Here is a tiny trained network, its code and every weight. The questions are about switching its units off for an input and a class, where a switched-off unit gives its printed mean instead of its output.

import numpy as np


def w(rows, s, z=0):
    codes = np.array(rows[::2]) - 128.0
    scale = np.full(codes.shape[1], s)
    scale[-1] = z or s
    return codes * scale


def norm(h):
    return h / np.sqrt((h * h).mean(-1, keepdims=True) + 1e-5)


def f(y):
    return y / 2 * (1 + np.tanh(0.7978845608 * (y + 0.044715 * y**3)))


def log_softmax(a):
    a = a - a.max(-1, keepdims=True)
    return a - np.log(np.exp(a).sum(-1, keepdims=True))


def net(x, mask):
    res = np.array(x, float).reshape(1, 8) / 4 @ E
    u = 0
    for l in range(2):
        y = f(norm(res) @ A[l][:, :-1].T + A[l][:, -1])
        res = res + np.where(mask[u : u + 12], y, B[l][:, -1]) @ B[l][:, :-1]
        u += 12
    return log_softmax(norm(res)[-1] @ U[:, :-1].T + U[:, -1])


A, B = {}, {}
E = w([
[122,128,114,126],'x0',
[135,103,141,124],'x1',
[151,3,147,57],'x2',
[123,128,128,125],'x3',
[127,148,126,143],'x4',
[121,160,120,146],'x5',
[48,49,140,200],'x6',
[255,94,53,233],'x7',
],0.008)
A[0] = w([
[82,150,132,85,1],'0.n0',
[112,187,161,157,129],'0.n1',
[121,156,109,175,130],'0.n2',
[179,133,130,75,154],'0.n3',
[132,128,140,154,49],'0.n4',
[160,101,156,145,211],'0.n5',
[200,187,105,25,68],'0.n6',
[92,95,5,76,142],'0.n7',
[119,164,206,93,20],'0.n8',
[211,102,103,178,147],'0.n9',
[124,130,164,114,34],'0.n10',
[115,92,99,80,252],'0.n11',
],0.011,0.0011)
B[0] = w([
[155,158,177,183,167],'0.n0',
[62,135,88,153,172],'0.n1',
[88,139,168,138,169],'0.n2',
[115,67,146,119,179],'0.n3',
[113,148,115,110,126],'0.n4',
[97,114,172,121,159],'0.n5',
[74,2,24,92,242],'0.n6',
[138,118,206,144,150],'0.n7',
[173,180,155,164,179],'0.n8',
[95,209,246,148,253],'0.n9',
[143,141,151,144,130],'0.n10',
[129,119,196,172,177],'0.n11',
],0.012,0.0047)
A[1] = w([
[129,157,137,117,111],'1.n0',
[131,100,108,206,110],'1.n1',
[58,189,55,136,147],'1.n2',
[134,185,93,142,46],'1.n3',
[76,169,139,51,2],'1.n4',
[145,156,93,146,78],'1.n5',
[134,97,179,195,160],'1.n6',
[78,180,147,55,29],'1.n7',
[133,130,159,100,214],'1.n8',
[247,110,105,212,74],'1.n9',
[154,190,201,132,106],'1.n10',
[207,153,62,63,136],'1.n11',
],0.016,0.0027)
B[1] = w([
[137,131,127,132,134],'1.n0',
[87,157,134,87,167],'1.n1',
[164,70,113,97,244],'1.n2',
[164,125,117,166,159],'1.n3',
[105,180,159,157,153],'1.n4',
[132,112,121,139,133],'1.n5',
[137,99,76,107,254],'1.n6',
[125,185,138,128,161],'1.n7',
[142,143,139,177,169],'1.n8',
[79,254,175,132,157],'1.n9',
[153,89,179,141,223],'1.n10',
[12,123,141,76,143],'1.n11',
],0.025,0.0074)
U = w([
[136,255,221,125,158],'0',
[34,121,66,118,159],'1',
[176,110,139,128,225],'2',
[133,97,110,189,176],'3',
[191,113,148,120,132],'4',
[205,100,99,156,68],'5',
[210,120,152,106,42],'6',
[159,111,125,148,5],'7',
],0.0099,0.0033)

Each question gives the input, the list of numbers given to net, and the class t.
The units are the neurons (one row each of A and B). Each row of codes is followed by its name. A weight is (code - 128) times the scale printed after its matrix; where a second scale follows, it is the last column's (A, B and U).
mask holds one flag per neuron, layer by layer. A switched-off neuron (its flag False) gives its mean, the last column of its row in B, instead of its output. The means were averaged over made-up inputs and are rounded, as every weight is.
A unit's drop is (log p(t) with every unit on - log p(t) with that unit switched off) / (log p(t) with every unit on - log p(t) with every unit switched off).
The circuit of an input: a set's keep is (log p(t) with only the set's units on - log p(t) with every unit switched off) / (log p(t) with every unit on - log p(t) with every unit switched off). Starting from the 12 units with the biggest drops (on a tie, the unit counted first), units are removed one at a time, each time the one whose removal leaves the highest keep (on an exact tie, the one counted first), for as long as the keep stays at least 0.8.
circuit, biggest first: the units of the circuit, biggest drop first
top k neurons: the k neurons with the biggest drops, biggest first
k most important neurons of layer l: the k neurons of layer l with the biggest drops, biggest first
drop when u is switched off: that unit's drop, to one decimal
input [5,-4,-7,-3,-7,0,-4,8], class 0: circuit, biggest first => [1.n9]
input [-6,6,2,-2,-5,-2,-8,-3], class 1: 2 most important neurons of layer 0 => [0.n6 0.n9]
input [7,4,-5,-8,-1,1,-8,5], class 1: top 2 neurons => [0.n6 1.n11]
input [4,-1,3,1,5,1,5,-6], class 0: 4 most important neurons of layer 1 => [1.n2 1.n7 1.n4 1.n3]
input [5,0,0,-3,-5,-6,6,5], class 1: top 3 neurons => [1.n6 1.n1 1.n2]
input [6,-1,-2,-3,-5,7,-8,5], class 1: top 2 neurons => [0.n6 1.n11]
input [8,8,2,-7,1,4,-1,-8], class 0: 3 most important neurons of layer 1 => [1.n7 1.n2 1.n4]
input [-1,1,3,8,6,-8,6,-8], class 0: circuit, biggest first => [0.n6 1.n7]
input [4,2,7,-3,-1,6,-4,7], class 0: top 3 neurons => [1.n9 1.n2 0.n2]
input [6,-7,-8,-5,2,1,-4,-2], class 5: 2 most important neurons of layer 1 => [1.n2 1.n3]
input [2,-7,-5,-6,-2,1,-8,3], class 1: drop when 1.n11 is switched off => 0.5
input [2,-7,-4,-3,5,-6,-4,8], class 0: drop when 1.n9 is switched off => 0.8
input [1,1,4,1,0,2,-5,-8], class 0: drop when 0.n6 is switched off => 0.1
input [6,4,-6,3,-7,-4,-4,7], class 0: circuit, biggest first => [1.n9]
